Below are the code and all the weights of a small trained network. Each question names an input and a class and asks about switching units off, where a switched-off unit gives its printed mean instead of its output.

import numpy as np


def w(rows, s, z=0):
    codes = np.array(rows[::2]) - 128.0
    scale = np.full(codes.shape[1], s)
    scale[-1] = z or s
    return codes * scale


def norm(h):
    return h / np.sqrt((h * h).mean(-1, keepdims=True) + 1e-5)


def f(y):
    return np.maximum(y, 0)


def log_softmax(a):
    a = a - a.max(-1, keepdims=True)
    return a - np.log(np.exp(a).sum(-1, keepdims=True))


def net(x, mask):
    res = np.array(x, float).reshape(1, 8) / 4 @ E
    u = 0
    for l in range(2):
        y = f(norm(res) @ A[l][:, :-1].T + A[l][:, -1])
        res = res + np.where(mask[u : u + 4], y, B[l][:, -1]) @ B[l][:, :-1]
        u += 4
    return log_softmax(norm(res)[-1] @ U[:, :-1].T + U[:, -1])


A, B = {}, {}
E = w([
[126,129,126,129],'x0',
[127,129,128,127],'x1',
[127,126,124,129],'x2',
[201,136,237,178],'x3',
[173,36,218,6],'x4',
[253,165,58,47],'x5',
[125,127,128,131],'x6',
[125,130,128,129],'x7',
],0.0048)
A[0] = w([
[203,65,90,246,2],'L0N1',
[182,72,142,101,111],'L0N2',
[193,214,114,121,13],'L0N3',
[255,169,84,178,116],'L0N4',
],0.0074,0.0023)
B[0] = w([
[5,254,223,171,166],'L0N1',
[69,95,106,232,215],'L0N2',
[92,164,232,20,185],'L0N3',
[123,165,176,34,251],'L0N4',
],0.0062,0.0033)
A[1] = w([
[30,165,138,148,73],'L1N1',
[199,191,85,103,202],'L1N2',
[90,132,108,88,255],'L1N3',
[254,102,107,25,93],'L1N4',
],0.0084,0.0024)
B[1] = w([
[209,145,97,113,228],'L1N1',
[2,130,128,96,211],'L1N2',
[138,37,116,112,233],'L1N3',
[175,164,104,204,253],'L1N4',
],0.016,0.0044)
U = w([
[203,113,6,180,161],'0',
[223,226,175,203,232],'1',
[54,157,70,55,73],'2',
[117,225,195,35,102],'3',
[170,54,144,48,156],'4',
[151,91,240,178,3],'5',
],0.016,0.0032)

Each question gives the input, the list of numbers given to net, and the class t.
The units are the neurons (one row each of A and B). Each row of codes is followed by its name. A weight is (code - 128) times the scale printed after its matrix; where a second scale follows, it is the last column's (A, B and U).
mask holds one flag per neuron, layer by layer. A switched-off neuron (its flag False) gives its mean, the last column of its row in B, instead of its output. The means were averaged over made-up inputs and are rounded, as every weight is.
A unit's drop is (log p(t) with every unit on - log p(t) with that unit switched off) / (log p(t) with every unit on - log p(t) with every unit switched off).
The circuit of an input: a set's keep is (log p(t) with only the set's units on - log p(t) with every unit switched off) / (log p(t) with every unit on - log p(t) with every unit switched off). Starting from all 8 units, units are removed one at a time, each time the one whose removal leaves the highest keep (on an exact tie, the one counted first), for as long as the keep stays at least 0.8.
units of the circuit, in order: the units of the circuit, biggest drop first
top k neurons: the k neurons with the biggest drops, biggest first
k most important neurons of layer l: the k neurons of layer l with the biggest drops, biggest first
drop of u: that unit's drop, to one decimal
input [-8,4,6,3,7,0,2,4], class 5: top 2 neurons => (L0N2; L1N1)
input [5,-7,6,1,6,2,-5,7], class 1: top 2 neurons => (L1N4; L1N3)
input [2,7,-2,5,0,-8,-6,-3], class 1: most important neuron of layer 1 => (L1N3)
input [0,-2,-3,-7,-1,-6,4,2], class 0: top 4 neurons => (L1N1; L1N2; L0N4; L0N3)
input [-4,-5,3,-6,-1,4,3,0], class 2: top 2 neurons => (L1N2; L1N1)
input [7,4,-6,6,-1,-7,4,6], class 1: top 3 neurons => (L1N3; L1N2; L1N1)
input [-7,-2,-8,-1,-1,4,8,-2], class 2: top 3 neurons => (L1N2; L1N3; L1N1)
input [2,6,7,3,5,1,-3,-4], class 1: top 4 neurons => (L1N3; L1N2; L0N1; L1N4)
input [-2,7,8,7,8,6,7,-2], class 1: top 2 neurons => (L1N4; L1N3)
input [-6,-7,-8,-2,-5,-8,2,-7], class 0: units of the circuit, in order => (L1N1; L1N4; L1N2)
input [-2,8,-8,-2,0,7,7,-6], class 2: top 4 neurons => (L1N2; L1N1; L0N4; L0N3)
input [2,2,6,4,-1,-7,2,2], class 1: top 2 neurons => (L1N3; L1N1)
input [1,8,-6,0,-7,1,-7,4], class 2: 2 most important neurons of layer 1 => (L1N4; L1N2)
input [6,-1,8,-4,8,6,-8,0], class 0: units of the circuit, in order => (L1N4)
input [1,5,2,0,-7,2,-2,5], class 2: 2 most important neurons of layer 1 => (L1N2; L1N4)
input [-1,-4,-4,-8,-3,-6,-1,-5], class 0: 2 most important neurons of layer 1 => (L1N1; L1N2)
input [5,6,-2,-4,2,-3,-4,6], class 4: 2 most important neurons of layer 1 => (L1N4; L1N3)
input [-1,6,-5,-2,-3,-6,-6,5], class 0: 2 most important neurons of layer 1 => (L1N1; L1N4)
input [0,2,-7,2,0,3,-1,6], class 3: top 2 neurons => (L0N3; L0N4)
input [8,0,5,-2,-5,7,4,-8], class 2: units of the circuit, in order => (L1N2)
input [7,-6,-5,-7,-3,-5,-6,4], class 0: 2 most important neurons of layer 1 => (L1N1; L1N2)
input [3,-1,-5,0,-1,-8,-7,5], class 0: 3 most important neurons of layer 1 => (L1N1; L1N4; L1N2)
input [-8,3,1,5,8,5,-1,0], class 1: 2 most important neurons of layer 1 => (L1N4; L1N3)
input [0,8,-6,-3,6,8,3,-7], class 0: top 2 neurons => (L1N4; L1N2)
input [6,-2,5,-1,-3,3,4,-7], class 2: 2 most important neurons of layer 1 => (L1N2; L1N3)
input [-1,6,-6,6,-1,7,-5,-4], class 3: top 4 neurons => (L1N2; L0N4; L0N3; L1N1)
input [-3,8,6,-6,-1,-7,8,4], class 0: units of the circuit, in order => (L1N1)
input [-3,3,-6,4,4,1,-8,-6], class 1: 3 most important neurons of layer 1 => (L1N3; L1N2; L1N4)
input [-2,6,8,6,-4,3,-3,-4], class 3: drop of L0N1 => 0.0
